Below are the code and all the weights of a small trained network. Each question names an input and a class and asks about switching units off, where a switched-off unit gives its printed mean instead of its output.

import numpy as np


def w(rows, s, z=0):
    codes = np.array(rows[::2]) - 128.0
    scale = np.full(codes.shape[1], s)
    scale[-1] = z or s
    return codes * scale


def f(y):
    return np.maximum(y, 0)


def log_softmax(a):
    a = a - a.max(-1, keepdims=True)
    return a - np.log(np.exp(a).sum(-1, keepdims=True))


def net(x, mask):
    res = np.array(x, float).reshape(1, 5) / 4 @ E
    y = f(res @ A[0][:, :-1].T + A[0][:, -1])
    res = res + np.where(mask, y, B[0][:, -1]) @ B[0][:, :-1]
    return log_softmax(res[-1] @ U[:, :-1].T + U[:, -1])


A, B = {}, {}
E = w([
[169,200,117,16,161,133,163,162,106,148,138],'x0',
[114,62,70,168,117,111,158,193,67,182,169],'x1',
[132,135,67,136,107,223,197,2,179,152,129],'x2',
[124,185,137,95,182,139,53,122,113,186,126],'x3',
[193,147,79,216,78,67,116,114,83,197,141],'x4',
],0.0088)
A[0] = w([
[157,119,105,163,62,210,182,70,170,182,142,148],'neuron 0',
[105,93,128,170,106,138,127,167,132,150,88,152],'neuron 1',
[140,59,130,200,93,92,158,171,146,145,95,148],'neuron 2',
[138,170,116,61,198,191,90,69,139,144,141,219],'neuron 3',
[140,170,136,111,189,148,72,88,165,143,114,253],'neuron 4',
[168,188,111,108,175,157,123,175,79,149,116,182],'neuron 5',
[83,107,125,115,135,124,75,189,91,114,130,198],'neuron 6',
[116,139,67,158,86,145,188,52,165,135,138,144],'neuron 7',
[107,99,110,212,40,99,76,116,51,169,201,124],'neuron 8',
[85,69,188,62,166,182,172,141,175,99,174,197],'neuron 9',
[114,151,164,130,76,68,149,158,106,2,121,161],'neuron 10',
],0.0074,0.0036)
B[0] = w([
[211,172,101,185,47,112,210,88,65,66,62,239],'neuron 0',
[88,173,133,111,154,135,82,120,180,168,181,170],'neuron 1',
[72,107,166,153,135,133,93,63,129,145,156,206],'neuron 2',
[25,228,53,135,117,219,82,126,187,101,156,254],'neuron 3',
[75,172,55,180,134,224,91,148,153,125,123,238],'neuron 4',
[140,156,63,73,164,95,154,217,175,130,101,204],'neuron 5',
[178,165,86,121,134,114,139,212,163,122,127,196],'neuron 6',
[165,152,93,236,96,149,207,70,73,66,65,227],'neuron 7',
[68,145,170,71,254,172,105,132,100,161,184,232],'neuron 8',
[85,176,70,95,178,185,119,164,182,138,189,236],'neuron 9',
[187,98,173,117,120,112,87,142,199,100,166,198],'neuron 10',
],0.0072,0.0086)
U = w([
[108,145,84,238,44,195,161,17,141,6,70,185],'0',
[94,76,210,134,146,102,164,1,11,215,118,3],'1',
[221,144,71,102,92,3,227,211,94,156,58,32],'2',
[3,142,108,50,230,156,110,180,204,190,252,229],'3',
[236,39,241,121,33,23,130,149,175,40,121,96],'4',
],0.0052,0.0019)

Each question gives the input, the list of numbers given to net, and the class t.
The units are the neurons (one row each of A and B). Each row of codes is followed by its name. A weight is (code - 128) times the scale printed after its matrix; where a second scale follows, it is the last column's (A, B and U).
mask holds one flag per neuron, in row order. A switched-off neuron (its flag False) gives its mean, the last column of its row in B, instead of its output. The means were averaged over made-up inputs and are rounded, as every weight is.
A unit's drop is (log p(t) with every unit on - log p(t) with that unit switched off) / (log p(t) with every unit on - log p(t) with every unit switched off).
The circuit of an input: a set's keep is (log p(t) with only the set's units on - log p(t) with every unit switched off) / (log p(t) with every unit on - log p(t) with every unit switched off). Starting from all 11 units, units are removed one at a time, each time the one whose removal leaves the highest keep (on an exact tie, the one counted first), for as long as the keep stays at least 0.8.
units of the circuit, in order: the units of the circuit, biggest drop first
top k neurons: the k neurons with the biggest drops, biggest first
drop when u is switched off: that unit's drop, to one decimal
input [-5,-3,-1,-7,-5], class 3: units of the circuit, in order : (neuron 0)
input [-3,5,-1,1,8], class 3: top 2 neurons : (neuron 8; neuron 1)
input [-6,-3,-4,-8,3], class 3: units of the circuit, in order : (neuron 8; neuron 0)
input [-5,-2,-8,-4,2], class 4: top 2 neurons : (neuron 3; neuron 9)
input [1,6,4,3,7], class 1: top 2 neurons : (neuron 8; neuron 3)
input [8,-2,-3,-4,3], class 2: units of the circuit, in order : (neuron 8; neuron 3)
input [-7,-5,-6,-1,2], class 4: units of the circuit, in order : (neuron 3; neuron 10)
input [-5,5,4,7,8], class 1: top 2 neurons : (neuron 8; neuron 3)
input [-7,8,1,-2,-1], class 3: top 3 neurons : (neuron 8; neuron 1; neuron 6)
input [2,-4,5,5,-2], class 0: top 2 neurons : (neuron 8; neuron 0)
input [-2,4,1,-2,8], class 1: drop when neuron 3 is switched off : 0.1
input [-8,6,-1,3,2], class 3: drop when neuron 8 is switched off : 0.3
input [-8,-1,-4,-4,7], class 3: drop when neuron 8 is switched off : 0.5
input [-8,0,-4,0,0], class 3: units of the circuit, in order : (neuron 0)
